Below is a small trained network, with its code and all its weights. Each question gives an input and a target symbol and asks what happens when units are switched off, that is, made to give their printed mean instead of their output.

import numpy as np


def w(rows, s, z=0):
    codes = np.array(rows[::2]) - 128.0
    scale = np.full(codes.shape[1], s)
    scale[-1] = z or s
    return codes * scale


def f(y):
    return np.maximum(y, 0)


def softmax(a):
    e = np.exp(a - a.max(-1, keepdims=True))
    return e / e.sum(-1, keepdims=True)


def log_softmax(a):
    a = a - a.max(-1, keepdims=True)
    return a - np.log(np.exp(a).sum(-1, keepdims=True))


def net(x, mask):
    ids = ['Λαβγηθξσφψω'.index(c) for c in x.split()]
    T = len(ids)
    res = E[ids] + P[:T]
    u = 0
    for l in range(2):
        r = res
        for j in range(2):
            rows = slice(2 * j, 2 * j + 2)
            q, k, v = (r @ M[l][rows].T for M in (Q, K, V))
            z = softmax(np.where(np.tri(T) > 0, q @ k.T / 2**0.5, -1e9)) @ v
            o = O[l][rows]
            res = res + np.where(mask[u + j], z, o[:, -1]) @ o[:, :-1]
        u += 2
        y = f(res @ A[l][:, :-1].T + A[l][:, -1])
        res = res + np.where(mask[u : u + 12], y, B[l][:, -1]) @ B[l][:, :-1]
        u += 12
    return log_softmax(res[-1] @ U[:, :-1].T + U[:, -1])


Q, K, V, O, A, B = {}, {}, {}, {}, {}, {}
E = w([
[118,158,128,114,185,195,27,100],'Λ',
[173,174,74,73,116,133,150,109],'α',
[129,6,128,109,136,104,50,152],'β',
[109,80,77,201,92,164,239,188],'γ',
[48,84,116,137,118,37,93,131],'η',
[128,157,88,125,142,170,193,79],'θ',
[135,183,73,93,136,145,156,114],'ξ',
[207,166,82,87,80,168,169,140],'σ',
[168,115,168,156,83,209,93,46],'φ',
[91,115,111,189,47,81,139,170],'ψ',
[108,142,65,157,107,106,104,232],'ω',
],0.019)
P = w([
[68,125,171,8,104,170,143,132],'0',
[148,60,143,84,136,84,148,110],'1',
[137,58,83,86,95,144,146,128],'2',
[145,131,145,115,110,95,133,131],'3',
[164,61,100,140,150,94,93,88],'4',
[119,116,63,135,68,146,116,120],'5',
[155,142,145,164,132,64,98,109],'6',
[165,88,31,168,105,113,87,109],'7',
[168,178,159,183,131,56,96,129],'8',
[161,120,55,185,107,116,65,103],'9',
[167,195,151,205,130,53,93,139],'10',
],0.015)
Q[0] = w([
[149,7,55,148,162,128,81,107],'L0H1',
[181,213,160,137,162,196,71,46],'L0H1',
[137,93,85,139,96,137,86,71],'L0H2',
[175,253,193,141,141,170,129,68],'L0H2',
],0.013)
K[0] = w([
[77,134,59,98,45,170,100,116],'L0H1',
[174,153,93,248,140,86,88,123],'L0H1',
[107,164,58,189,100,165,97,124],'L0H2',
[203,134,141,242,195,79,109,137],'L0H2',
],0.015)
V[0] = w([
[212,171,145,25,216,229,85,109],'L0H1',
[18,128,158,163,254,133,122,56],'L0H1',
[122,149,94,96,66,54,61,166],'L0H2',
[88,157,44,145,142,174,208,220],'L0H2',
],0.007)
O[0] = w([
[42,183,81,155,77,171,87,122,98],'L0H1',
[150,84,59,93,182,151,82,186,29],'L0H1',
[123,103,133,119,57,12,99,77,142],'L0H2',
[130,170,190,143,209,63,168,183,252],'L0H2',
],0.011,0.0027)
A[0] = w([
[139,170,128,41,99,148,195,122,94],'L0N1',
[83,144,185,76,183,120,64,150,103],'L0N2',
[251,174,59,83,120,117,145,85,132],'L0N3',
[67,91,202,188,64,105,100,160,127],'L0N4',
[64,121,130,236,95,121,112,254,138],'L0N5',
[150,182,126,102,49,103,112,248,147],'L0N6',
[156,104,70,179,64,117,210,184,94],'L0N7',
[71,168,139,52,155,67,66,186,30],'L0N8',
[111,156,111,152,127,48,188,97,62],'L0N9',
[104,129,210,86,113,177,155,101,3],'L0N10',
[101,105,119,79,83,146,85,72,88],'L0N11',
[124,74,131,209,118,76,130,151,124],'L0N12',
],0.0083,0.0055)
B[0] = w([
[183,122,177,44,189,99,142,39,156],'L0N1',
[143,72,49,114,51,84,101,174,157],'L0N2',
[143,156,17,166,158,167,192,214,196],'L0N3',
[181,2,106,101,167,191,156,116,216],'L0N4',
[158,36,88,55,179,88,58,114,254],'L0N5',
[40,90,112,174,132,172,194,109,179],'L0N6',
[82,121,148,75,153,71,24,93,208],'L0N7',
[54,111,23,94,140,134,157,131,175],'L0N8',
[173,153,176,158,78,191,109,171,218],'L0N9',
[201,126,110,110,143,127,166,61,139],'L0N10',
[160,180,171,68,116,63,102,139,198],'L0N11',
[69,62,126,42,78,172,125,175,234],'L0N12',
],0.0073,0.011)
Q[1] = w([
[103,97,143,179,90,73,113,83],'L1H1',
[17,23,143,33,145,93,172,108],'L1H1',
[2,28,143,66,141,130,157,116],'L1H2',
[120,167,54,71,151,101,172,167],'L1H2',
],0.0074)
K[1] = w([
[75,105,124,106,126,126,122,125],'L1H1',
[106,138,138,12,164,105,149,68],'L1H1',
[78,116,131,54,158,121,158,86],'L1H2',
[152,165,130,93,141,130,103,158],'L1H2',
],0.011)
V[1] = w([
[230,141,246,106,126,159,129,44],'L1H1',
[162,52,122,146,52,149,76,169],'L1H1',
[144,162,150,56,86,2,117,84],'L1H2',
[167,159,108,81,209,137,43,148],'L1H2',
],0.0078)
O[1] = w([
[203,177,104,156,118,100,2,201,177],'L1H1',
[144,151,151,87,229,162,70,8,94],'L1H1',
[117,149,84,245,135,36,154,69,251],'L1H2',
[199,3,61,224,86,193,124,186,151],'L1H2',
],0.0087,0.012)
A[1] = w([
[91,105,146,26,124,179,38,150,141],'L1N1',
[82,159,85,160,169,116,133,41,80],'L1N2',
[138,162,166,49,177,102,213,98,113],'L1N3',
[94,148,176,137,149,122,18,153,75],'L1N4',
[118,205,110,109,166,130,112,69,193],'L1N5',
[84,157,64,104,121,94,109,156,144],'L1N6',
[130,170,108,172,123,84,164,181,175],'L1N7',
[110,137,155,128,121,216,78,139,3],'L1N8',
[87,107,100,137,69,152,112,66,112],'L1N9',
[142,214,221,141,102,161,46,71,143],'L1N10',
[118,214,91,90,110,168,149,184,23],'L1N11',
[122,212,118,254,80,247,136,102,118],'L1N12',
],0.0093,0.0062)
B[1] = w([
[150,254,136,123,194,131,189,119,213],'L1N1',
[208,112,202,128,68,168,126,142,222],'L1N2',
[140,158,97,210,149,174,99,129,189],'L1N3',
[99,90,163,34,35,137,196,149,218],'L1N4',
[110,35,106,120,153,52,83,119,168],'L1N5',
[178,132,173,154,149,136,165,51,241],'L1N6',
[85,150,191,106,143,196,96,141,253],'L1N7',
[85,164,191,117,161,43,135,146,153],'L1N8',
[124,169,138,150,90,141,76,226,238],'L1N9',
[163,76,105,163,188,75,191,155,183],'L1N10',
[122,24,133,98,204,200,97,113,149],'L1N11',
[46,99,184,81,100,61,135,79,168],'L1N12',
],0.0093,0.015)
U = w([
[59,70,60,104,84,109,148,132,130],'Λ',
[113,56,129,34,129,197,129,110,74],'α',
[72,144,164,134,121,151,203,98,177],'β',
[139,93,179,143,152,145,111,202,2],'γ',
[79,146,182,112,67,115,126,113,83],'η',
[94,188,113,236,121,80,102,142,165],'θ',
[182,70,148,166,84,145,163,87,95],'ξ',
[88,74,84,84,157,149,1,85,213],'σ',
[193,196,93,161,77,122,112,145,181],'φ',
[202,97,10,157,164,135,188,155,168],'ψ',
[91,120,154,116,157,69,152,102,169],'ω',
],0.0068,0.0055)

Each question gives the input, a string of symbols that net reads in full, and the target symbol t.
The units are the heads (2 rows each of Q, K, V and O) and the neurons (one row each of A and B). Each row of codes is followed by its name. A weight is (code - 128) times the scale printed after its matrix; where a second scale follows, it is the last column's (O, A, B and U).
mask holds one flag per unit, layer by layer, with each layer's heads first. A switched-off unit (its flag False) gives its mean, the last column of its rows in O or B, instead of its output. The means were averaged over made-up inputs and are rounded, as every weight is.
A unit's drop is (log p(t) with every unit on - log p(t) with that unit switched off) / (log p(t) with every unit on - log p(t) with every unit switched off).
The circuit of an input: a set's keep is (log p(t) with only the set's units on - log p(t) with every unit switched off) / (log p(t) with every unit on - log p(t) with every unit switched off). Starting from the 12 units with the biggest drops (on a tie, the unit counted first), units are removed one at a time, each time the one whose removal leaves the highest keep (on an exact tie, the one counted first), for as long as the keep stays at least 0.8.
circuit, biggest first: the units of the circuit, biggest drop first
most important unit: the unit with the biggest drop
k most important neurons: the k neurons with the biggest drops, biggest first
top k neurons in layer l: the k neurons of layer l with the biggest drops, biggest first
heads that matter: for each layer, one digit per head in row order, 1 if its drop is at least 0.15 and else 0, layers parted by /
input η ψ α η ξ η ξ, target β: 4 most important neurons => L0N5; L0N3; L0N4; L0N12
input φ φ γ η ξ, target γ: top 2 neurons in layer 0 => L0N5; L0N3
input γ θ γ η η γ ξ θ ξ ψ ξ, target β: circuit, biggest first => L1H1; L0N5
input Λ φ η η γ η η φ γ ψ, target α: heads that matter => 10 / 10
input φ η η η ψ γ η ξ γ η η, target φ: heads that matter => 01 / 10
input Λ η ξ η γ ψ η σ η, target α: circuit, biggest first => L1H1; L0H1; L1H2
input ξ θ Λ θ, target α: 2 most important neurons => L0N5; L0N7
input σ γ σ α ω η ξ, target θ: 4 most important neurons => L0N3; L0N5; L1N4; L0N1
input η φ ω φ φ φ η ξ, target σ: heads that matter => 00 / 01
input γ Λ ξ η ω η η γ ξ σ, target γ: top neuron in layer 1 => L1N7
input ω η θ γ, target β: 3 most important neurons => L0N8; L0N9; L0N6
input ψ ξ Λ η η η η ψ β η η, target ω: heads that matter => 11 / 11
input η α η γ, target ξ: heads that matter => 11 / 11
input ξ ξ η γ σ, target ψ: heads that matter => 00 / 01
input ξ ψ ψ η ω θ ξ, target θ: most important unit => L0N3
input β φ Λ, target ω: 2 most important neurons => L0N5; L1N1
input η γ η ω η ψ, target ξ: circuit, biggest first => L1N2; L1H2; L1H1; L0H2
input β σ ξ φ, target ω: heads that matter => 01 / 10
input η ξ γ ψ η η γ γ φ η ω, target ξ: heads that matter => 01 / 11
input ψ η σ η ξ η ξ γ, target ω: 3 most important neurons => L0N3; L0N7; L0N9
input η θ γ θ β, target ξ: circuit, biggest first => L1H1; L1H2; L1N2; L0H2
input η γ γ ξ ξ γ η η ξ, target ψ: heads that matter => 11 / 01
input η θ η σ ξ γ γ γ η β ψ, target ξ: 2 most important neurons => L1N2; L0N2
input θ γ η θ, target γ: most important unit => L1H1
input ξ ξ ω γ η, target Λ: circuit, biggest first => L1H1; L0H1; L0N1; L0N8
input γ η η ξ φ γ, target γ: circuit, biggest first => L0H2; L1N7
input α σ γ φ ξ θ η, target θ: most important unit => L0N1
